Below is a small trained network, with its code and all its weights. Each question gives an input and a target symbol and asks what happens when units are switched off, that is, made to give their printed mean instead of their output.

import numpy as np


def w(rows, s, z=0):
    codes = np.array(rows[::2]) - 128.0
    scale = np.full(codes.shape[1], s)
    scale[-1] = z or s
    return codes * scale


def norm(h):
    return h / np.sqrt((h * h).mean(-1, keepdims=True) + 1e-5)


def softmax(a):
    e = np.exp(a - a.max(-1, keepdims=True))
    return e / e.sum(-1, keepdims=True)


def log_softmax(a):
    a = a - a.max(-1, keepdims=True)
    return a - np.log(np.exp(a).sum(-1, keepdims=True))


def net(x, mask):
    ids = ['αγδεζηθλξπστ'.index(c) for c in x.split()]
    T = len(ids)
    res = E[ids] + P[:T]
    u = 0
    for l in range(2):
        r = norm(res)
        for j in range(3):
            rows = slice(2 * j, 2 * j + 2)
            q, k, v = (r @ M[l][rows].T for M in (Q, K, V))
            z = softmax(np.where(np.tri(T) > 0, q @ k.T / 2**0.5, -1e9)) @ v
            o = O[l][rows]
            res = res + np.where(mask[u + j], z, o[:, -1]) @ o[:, :-1]
        u += 3
    return log_softmax(norm(res)[-1] @ U[:, :-1].T + U[:, -1])


Q, K, V, O = {}, {}, {}, {}
E = w([
[196,60,194,145],'α',
[126,17,130,170],'γ',
[74,157,144,122],'δ',
[158,9,94,86],'ε',
[74,50,160,116],'ζ',
[130,144,114,146],'η',
[67,101,88,143],'θ',
[79,112,220,136],'λ',
[37,85,94,94],'ξ',
[98,106,133,197],'π',
[125,111,160,35],'σ',
[182,96,131,131],'τ',
],0.012)
P = w([
[104,44,43,7],'0',
[194,41,110,85],'1',
[155,67,127,67],'2',
[156,60,131,55],'3',
[116,61,122,41],'4',
[133,85,177,78],'5',
[94,88,112,30],'6',
[70,124,116,96],'7',
[71,123,171,74],'8',
[45,127,153,45],'9',
[59,174,176,106],'10',
[37,93,165,75],'11',
],0.0019)
Q[0] = w([
[104,196,132,105],'L0H0',
[157,10,228,67],'L0H0',
[190,209,24,162],'L0H1',
[54,104,191,2],'L0H1',
[75,133,125,177],'L0H2',
[231,207,224,142],'L0H2',
],0.0064)
K[0] = w([
[83,96,144,188],'L0H0',
[178,186,24,172],'L0H0',
[217,139,160,165],'L0H1',
[42,169,84,128],'L0H1',
[149,156,142,121],'L0H2',
[88,1,164,106],'L0H2',
],0.0094)
V[0] = w([
[186,44,127,14],'L0H0',
[57,2,129,121],'L0H0',
[46,154,98,79],'L0H1',
[121,31,187,46],'L0H1',
[4,26,164,142],'L0H2',
[115,152,99,196],'L0H2',
],0.0048)
O[0] = w([
[254,83,132,83,166],'L0H0',
[148,4,151,106,234],'L0H0',
[194,96,58,133,189],'L0H1',
[164,45,161,75,223],'L0H1',
[48,19,30,112,254],'L0H2',
[72,132,170,154,109],'L0H2',
],0.0051)
Q[1] = w([
[135,81,172,101],'L1H0',
[171,254,88,55],'L1H0',
[111,38,194,83],'L1H1',
[87,110,136,178],'L1H1',
[81,111,174,39],'L1H2',
[193,245,103,163],'L1H2',
],0.0085)
K[1] = w([
[114,174,43,92],'L1H0',
[29,43,244,72],'L1H0',
[198,141,170,59],'L1H1',
[133,3,105,72],'L1H1',
[135,98,2,225],'L1H2',
[135,69,248,115],'L1H2',
],0.0072)
V[1] = w([
[125,28,130,111],'L1H0',
[185,160,49,124],'L1H0',
[188,221,140,121],'L1H1',
[104,70,86,64],'L1H1',
[239,98,99,138],'L1H2',
[93,87,174,3],'L1H2',
],0.0072)
O[1] = w([
[99,224,145,215,250],'L1H0',
[69,119,35,53,109],'L1H0',
[54,19,140,119,2],'L1H1',
[133,223,97,115,238],'L1H1',
[49,188,48,202,143],'L1H2',
[2,197,220,99,201],'L1H2',
],0.0055,0.0081)
U = w([
[98,136,249,102,44],'α',
[96,152,33,146,110],'γ',
[149,157,168,1,149],'δ',
[130,60,112,200,158],'ε',
[112,216,110,111,77],'ζ',
[177,68,55,74,255],'η',
[155,151,122,122,44],'θ',
[211,189,110,127,174],'λ',
[110,135,96,212,127],'ξ',
[206,117,216,125,168],'π',
[54,134,52,78,121],'σ',
[59,48,184,80,148],'τ',
],0.009,0.0044)

Each question gives the input, a string of symbols that net reads in full, and the target symbol t.
The units are the heads (2 rows each of Q, K, V and O). Each row of codes is followed by its name. A weight is (code - 128) times the scale printed after its matrix; where a second scale follows, it is the last column's (O and U).
mask holds one flag per head, layer by layer. A switched-off head (its flag False) gives its mean, the last column of its rows in O, instead of its output. The means were averaged over made-up inputs and are rounded, as every weight is.
A unit's drop is (log p(t) with every unit on - log p(t) with that unit switched off) / (log p(t) with every unit on - log p(t) with every unit switched off).
The circuit of an input: a set's keep is (log p(t) with only the set's units on - log p(t) with every unit switched off) / (log p(t) with every unit on - log p(t) with every unit switched off). Starting from all 6 units, units are removed one at a time, each time the one whose removal leaves the highest keep (on an exact tie, the one counted first), for as long as the keep stays at least 0.8.
units of the circuit, in order: the units of the circuit, biggest drop first
most important unit: the unit with the biggest drop
heads that matter: for each layer, one digit per head in row order, 1 if its drop is at least 0.15 and else 0, layers parted by /
drop when u is switched off: that unit's drop, to one decimal
input η δ ζ θ λ γ θ θ ε σ π, target η: most important unit	L1H0
input η ξ α ζ ζ σ θ σ ε ζ σ, target η: heads that matter	011 / 001
input η ξ α ξ, target η: units of the circuit, in order	L0H1, L1H2, L0H0, L1H0
input π η ξ α λ δ, target π: heads that matter	111 / 101
input η π ε α ζ λ α ζ η σ η λ, target η: units of the circuit, in order	L1H0, L0H2, L1H2, L0H1
input η π ζ ε α γ α γ ξ θ λ ξ, target η: units of the circuit, in order	L0H1, L1H2, L0H0, L0H2
input η ζ π σ ζ γ, target η: units of the circuit, in order	L1H0, L0H1, L1H2, L0H0
input η λ τ η λ σ γ α η α ζ, target η: units of the circuit, in order	L1H0, L1H2, L0H1, L0H2
input η ζ θ ζ, target η: heads that matter	010 / 101
input τ η θ ζ λ π γ π ζ ε, target τ: units of the circuit, in order	L1H1, L0H2, L0H0
input η η σ π λ δ ζ π λ δ γ, target η: heads that matter	010 / 101
input λ η ε ζ λ ζ, target λ: heads that matter	111 / 001
input η λ σ, target η: heads that matter	011 / 011
input η ζ λ ζ ε α ζ ζ γ ζ θ, target η: heads that matter	110 / 101
input π η σ ξ α γ ξ γ, target π: most important unit	L0H2
input η θ δ, target η: drop when L1H1 is switched off	0.0
